Below is a small trained network, with its code and all its weights. Each question gives an input and a target symbol and asks what happens when units are switched off, that is, made to give their printed mean instead of their output.

import numpy as np


def w(rows, s, z=0):
    codes = np.array(rows[::2]) - 128.0
    scale = np.full(codes.shape[1], s)
    scale[-1] = z or s
    return codes * scale


def f(y):
    return np.maximum(y, 0)


def softmax(a):
    e = np.exp(a - a.max(-1, keepdims=True))
    return e / e.sum(-1, keepdims=True)


def log_softmax(a):
    a = a - a.max(-1, keepdims=True)
    return a - np.log(np.exp(a).sum(-1, keepdims=True))


def net(x, mask):
    ids = ['αγδεζηλμξπστφψω'.index(c) for c in x.split()]
    T = len(ids)
    res = E[ids] + P[:T]
    r = res
    for j in range(2):
        rows = slice(3 * j, 3 * j + 3)
        q, k, v = (r @ M[0][rows].T for M in (Q, K, V))
        z = softmax(np.where(np.tri(T) > 0, q @ k.T / 3**0.5, -1e9)) @ v
        o = O[0][rows]
        res = res + np.where(mask[j], z, o[:, -1]) @ o[:, :-1]
    y = f(res @ A[0][:, :-1].T + A[0][:, -1])
    res = res + np.where(mask[2:26], y, B[0][:, -1]) @ B[0][:, :-1]
    return log_softmax(res[-1] @ U[:, :-1].T + U[:, -1])


Q, K, V, O, A, B = {}, {}, {}, {}, {}, {}
E = w([
[150,77,60,161],'α',
[113,90,63,101],'γ',
[191,88,138,88],'δ',
[203,145,213,184],'ε',
[117,65,131,172],'ζ',
[77,130,62,53],'η',
[204,93,110,150],'λ',
[144,152,154,198],'μ',
[147,117,186,78],'ξ',
[198,207,143,145],'π',
[132,126,8,134],'σ',
[135,180,90,113],'τ',
[170,162,132,108],'φ',
[80,213,125,172],'ψ',
[163,128,122,81],'ω',
],0.017)
P = w([
[204,197,134,254],'0',
[204,172,117,214],'1',
[195,154,112,184],'2',
[187,142,110,161],'3',
[183,130,107,147],'4',
[179,122,105,137],'5',
[177,115,104,127],'6',
[175,109,103,122],'7',
[172,103,101,115],'8',
[171,96,99,111],'9',
[169,91,98,106],'10',
[170,86,95,103],'11',
[166,78,96,99],'12',
[166,81,97,97],'13',
],0.0062)
Q[0] = w([
[127,143,113,107],'H1',
[112,155,138,137],'H1',
[193,126,148,114],'H1',
[67,170,71,130],'H2',
[46,143,46,174],'H2',
[252,122,40,97],'H2',
],0.036)
K[0] = w([
[149,140,103,112],'H1',
[125,158,143,111],'H1',
[169,90,141,107],'H1',
[96,219,73,109],'H2',
[39,252,38,159],'H2',
[73,21,32,91],'H2',
],0.032)
V[0] = w([
[169,187,152,66],'H1',
[89,25,253,139],'H1',
[192,201,200,49],'H1',
[131,135,33,97],'H2',
[212,127,147,66],'H2',
[168,128,141,100],'H2',
],0.0064)
O[0] = w([
[119,210,182,169,147],'H1',
[197,197,7,153,87],'H1',
[141,254,180,207,161],'H1',
[112,161,146,254,188],'H2',
[227,19,170,163,252],'H2',
[177,73,148,136,184],'H2',
],0.0046,0.0036)
A[0] = w([
[175,187,151,179,198],'N1',
[115,146,116,53,124],'N2',
[148,85,96,65,107],'N3',
[118,128,162,213,2],'N4',
[125,110,105,100,186],'N5',
[143,104,115,103,168],'N6',
[192,172,174,79,58],'N7',
[178,169,176,77,71],'N8',
[124,202,124,98,117],'N9',
[91,142,122,106,111],'N10',
[116,136,226,30,99],'N11',
[102,220,89,60,156],'N12',
[137,109,120,107,167],'N13',
[106,101,118,51,81],'N14',
[119,91,135,68,111],'N15',
[130,82,123,142,154],'N16',
[144,134,117,132,176],'N17',
[95,219,68,99,91],'N18',
[131,157,180,65,110],'N19',
[80,164,185,178,75],'N20',
[54,126,220,251,144],'N21',
[204,181,69,137,93],'N22',
[139,116,101,120,79],'N23',
[135,114,91,156,107],'N24',
],0.014,0.0065)
B[0] = w([
[71,178,210,43,255],'N1',
[119,79,84,127,132],'N2',
[85,122,188,109,187],'N3',
[148,85,42,45,143],'N4',
[108,173,131,89,177],'N5',
[138,187,106,114,195],'N6',
[140,49,41,138,202],'N7',
[148,55,73,150,186],'N8',
[82,171,86,105,142],'N9',
[142,111,74,122,131],'N10',
[165,130,252,103,140],'N11',
[55,60,183,62,144],'N12',
[136,176,113,116,180],'N13',
[161,87,108,156,133],'N14',
[148,87,100,156,148],'N15',
[131,167,76,138,201],'N16',
[146,162,146,132,187],'N17',
[192,72,146,187,141],'N18',
[99,55,139,149,136],'N19',
[83,182,75,101,141],'N20',
[159,68,148,249,169],'N21',
[191,123,93,202,210],'N22',
[124,97,162,123,137],'N23',
[103,92,157,161,159],'N24',
],0.032,0.009)
U = w([
[163,147,63,254,110],'α',
[46,207,80,37,196],'γ',
[248,134,84,53,169],'δ',
[117,91,71,137,31],'ε',
[190,99,188,73,80],'ζ',
[100,88,113,43,117],'η',
[216,216,197,83,2],'λ',
[201,133,211,174,166],'μ',
[151,124,144,106,80],'ξ',
[145,107,134,88,176],'π',
[160,125,158,96,138],'σ',
[119,158,199,34,169],'τ',
[183,62,119,155,80],'φ',
[105,97,139,137,165],'ψ',
[152,123,144,111,84],'ω',
],0.0089,0.0047)

Each question gives the input, a string of symbols that net reads in full, and the target symbol t.
The units are the heads (3 rows each of Q, K, V and O) and the neurons (one row each of A and B). Each row of codes is followed by its name. A weight is (code - 128) times the scale printed after its matrix; where a second scale follows, it is the last column's (O, A, B and U).
mask holds one flag per unit, heads first, then neurons. A switched-off unit (its flag False) gives its mean, the last column of its rows in O or B, instead of its output. The means were averaged over made-up inputs and are rounded, as every weight is.
A unit's drop is (log p(t) with every unit on - log p(t) with that unit switched off) / (log p(t) with every unit on - log p(t) with every unit switched off).
The circuit of an input: a set's keep is (log p(t) with only the set's units on - log p(t) with every unit switched off) / (log p(t) with every unit on - log p(t) with every unit switched off). Starting from the 12 units with the biggest drops (on a tie, the unit counted first), units are removed one at a time, each time the one whose removal leaves the highest keep (on an exact tie, the one counted first), for as long as the keep stays at least 0.8.
circuit, biggest first: the units of the circuit, biggest drop first
top k neurons: the k neurons with the biggest drops, biggest first
drop when u is switched off: that unit's drop, to one decimal
input δ τ ψ σ σ φ, target τ: circuit, biggest first : [N1; H1]
input ζ σ ζ δ μ σ ζ ω, target η: circuit, biggest first : [H2; N12; N2]
input δ ε α δ ζ σ ζ λ, target λ: circuit, biggest first : [N7; N8]
input δ φ ζ ζ ζ π, target η: circuit, biggest first : [N12; N7; H2]
input ζ μ ξ, target ζ: circuit, biggest first : [N11; H2; N7]
input δ α λ, target λ: circuit, biggest first : [N1; N7; N22]
input ω δ ε σ ω σ μ α φ δ σ ζ α, target γ: circuit, biggest first : [H1; N22; N16]
input δ γ ω φ ζ, target α: top 3 neurons : [N1; N16; N12]
input ζ ζ σ μ δ δ δ δ ζ λ σ σ, target γ: top 2 neurons : [N22; N21]
input μ δ δ δ φ η, target η: top 3 neurons : [N12; N22; N1]
input δ ζ π μ ζ α μ δ α σ, target α: top 2 neurons : [N1; N24]
input δ α λ α σ τ, target τ: top 3 neurons : [N12; N7; N8]
input ζ ζ λ λ ω ξ δ ζ σ ω ψ μ, target μ: top 3 neurons : [N21; N7; N1]
input μ ζ σ ω δ ζ ζ ζ ε δ ε σ, target γ: top 2 neurons : [N21; N5]
input λ δ η δ μ ω σ λ ξ, target ζ: top 2 neurons : [N11; N22]
input σ ζ α δ ζ λ μ π π ζ ζ, target γ: drop when N21 is switched off : 0.3
input λ ψ ζ ζ η ω δ ζ ζ τ, target τ: drop when N21 is switched off : 0.2
input ζ σ ζ δ σ δ δ ζ φ, target η: drop when N7 is switched off : 0.2
input ζ δ σ δ λ ω δ δ π ε, target φ: drop when H2 is switched off : 0.1
